Here is a tiny trained network, its code and every weight. The questions are about switching its units off for an input and a class, where a switched-off unit gives its printed mean instead of its output.

import numpy as np


def w(rows, s, z=0):
    codes = np.array(rows[::2]) - 128.0
    scale = np.full(codes.shape[1], s)
    scale[-1] = z or s
    return codes * scale


def f(y):
    return np.maximum(y, 0)


def log_softmax(a):
    a = a - a.max(-1, keepdims=True)
    return a - np.log(np.exp(a).sum(-1, keepdims=True))


def net(x, mask):
    res = np.array(x, float).reshape(1, 7) / 4 @ E
    y = f(res @ A[0][:, :-1].T + A[0][:, -1])
    res = res + np.where(mask, y, B[0][:, -1]) @ B[0][:, :-1]
    return log_softmax(res[-1] @ U[:, :-1].T + U[:, -1])


A, B = {}, {}
E = w([
[246,192,124,144,156,176,133,191,203],'x0',
[131,133,129,132,128,125,126,123,124],'x1',
[128,132,128,134,128,125,124,125,127],'x2',
[147,102,58,152,57,237,92,124,54],'x3',
[116,207,144,45,61,97,96,195,84],'x4',
[111,142,121,132,124,135,129,123,144],'x5',
[106,149,71,69,251,144,84,127,85],'x6',
],0.014)
A[0] = w([
[28,57,125,116,101,78,127,76,84,60],'N1',
[116,129,101,94,178,133,112,133,121,38],'N2',
[113,149,119,82,98,101,111,158,115,9],'N3',
[138,126,91,117,103,140,123,111,130,28],'N4',
[119,132,124,138,138,127,117,137,125,27],'N5',
[138,140,109,131,79,186,116,136,89,101],'N6',
[90,159,85,108,216,136,91,155,100,68],'N7',
[151,113,83,149,92,164,72,134,91,82],'N8',
[142,134,85,103,188,132,118,90,123,70],'N9',
[141,53,100,181,179,139,170,99,150,35],'N10',
[112,168,220,106,190,31,176,128,169,114],'N11',
[141,111,194,188,9,119,205,130,161,15],'N12',
[214,158,103,140,153,151,147,156,173,71],'N13',
[123,166,112,84,76,97,82,191,109,57],'N14',
[111,136,115,133,121,114,122,113,124,10],'N15',
[117,123,149,104,148,86,142,143,155,85],'N16',
[119,189,164,76,88,113,123,175,97,20],'N17',
[142,95,71,121,98,189,123,117,102,93],'N18',
[191,157,134,133,139,161,117,174,169,57],'N19',
[121,146,157,120,161,82,142,136,147,46],'N20',
[116,83,134,185,155,155,153,107,149,3],'N21',
[111,149,118,112,163,169,133,134,103,93],'N22',
],0.016,0.0063)
B[0] = w([
[185,235,162,68,81,175,211,204,73,253],'N1',
[150,88,147,120,91,97,106,154,154,167],'N2',
[157,138,161,132,158,136,131,75,164,167],'N3',
[134,118,103,150,135,121,132,127,103,143],'N4',
[129,137,115,127,125,130,115,130,119,128],'N5',
[31,85,90,167,174,153,139,146,117,190],'N6',
[176,74,116,77,56,58,85,151,151,205],'N7',
[96,88,85,185,127,163,162,148,128,192],'N8',
[157,93,154,88,104,88,75,135,142,178],'N9',
[107,177,180,152,188,142,92,8,203,216],'N10',
[53,70,56,201,138,187,133,149,83,255],'N11',
[186,52,103,54,97,44,51,164,141,243],'N12',
[155,207,138,82,86,145,189,150,76,211],'N13',
[114,152,171,148,180,132,119,43,179,199],'N14',
[130,127,129,122,147,130,154,149,136,134],'N15',
[98,107,101,170,147,151,147,131,102,172],'N16',
[156,180,162,160,169,106,89,29,184,196],'N17',
[74,90,84,189,151,146,139,137,97,196],'N18',
[140,170,181,91,104,158,184,193,77,198],'N19',
[79,109,101,158,132,146,143,145,118,174],'N20',
[125,160,171,138,167,111,113,71,177,188],'N21',
[145,102,101,111,130,99,97,143,125,163],'N22',
],0.012,0.025)
U = w([
[67,80,96,184,127,185,128,140,113,247],'0',
[167,252,191,58,89,170,182,179,98,130],'1',
[179,53,146,49,89,55,33,144,155,115],'2',
[128,194,212,139,157,141,85,2,194,34],'3',
],0.0096,0.0016)

Each question gives the input, the list of numbers given to net, and the class t.
The units are the neurons (one row each of A and B). Each row of codes is followed by its name. A weight is (code - 128) times the scale printed after its matrix; where a second scale follows, it is the last column's (A, B and U).
mask holds one flag per neuron, in row order. A switched-off neuron (its flag False) gives its mean, the last column of its row in B, instead of its output. The means were averaged over made-up inputs and are rounded, as every weight is.
A unit's drop is (log p(t) with every unit on - log p(t) with that unit switched off) / (log p(t) with every unit on - log p(t) with every unit switched off).
most important unit: the unit with the biggest drop
top k neurons: the k neurons with the biggest drops, biggest first
drop of u: that unit's drop, to one decimal
input [0,6,-6,-7,-2,6,-8], class 2: most important unit : N12
input [-1,-8,-8,-7,-7,6,5], class 0: top 4 neurons : [N11, N17, N14, N20]
input [-5,-3,-3,3,3,-4,-5], class 1: top 3 neurons : [N1, N7, N9]
input [-1,-1,6,-4,4,-1,-2], class 0: top 2 neurons : [N11, N10]
input [-6,0,1,-3,-7,7,3], class 3: top 4 neurons : [N10, N21, N13, N19]
input [-7,4,3,-4,8,0,1], class 3: top 4 neurons : [N17, N14, N3, N13]
input [4,-4,3,2,-6,5,5], class 3: top 3 neurons : [N10, N12, N1]
input [7,-3,-8,4,-6,-1,8], class 2: top 3 neurons : [N1, N7, N9]
input [1,-5,4,2,1,-6,-4], class 2: top 2 neurons : [N11, N12]
input [5,-3,6,2,4,-2,6], class 2: top 2 neurons : [N1, N7]
input [-3,6,0,-2,-2,8,-3], class 1: top 3 neurons : [N7, N1, N9]
input [-4,-4,0,-7,-7,-4,-6], class 0: top 3 neurons : [N11, N17, N14]
input [7,1,-2,-6,-2,1,8], class 2: top 3 neurons : [N7, N1, N9]
input [3,-2,4,3,8,8,-6], class 3: most important unit : N14
input [2,-6,1,-5,-5,-2,-7], class 2: drop of N12 : 5.5
input [4,1,-3,7,-8,7,5], class 3: drop of N9 : 0.1
input [7,-2,-5,-8,2,-6,6], class 0: drop of N11 : 2.7
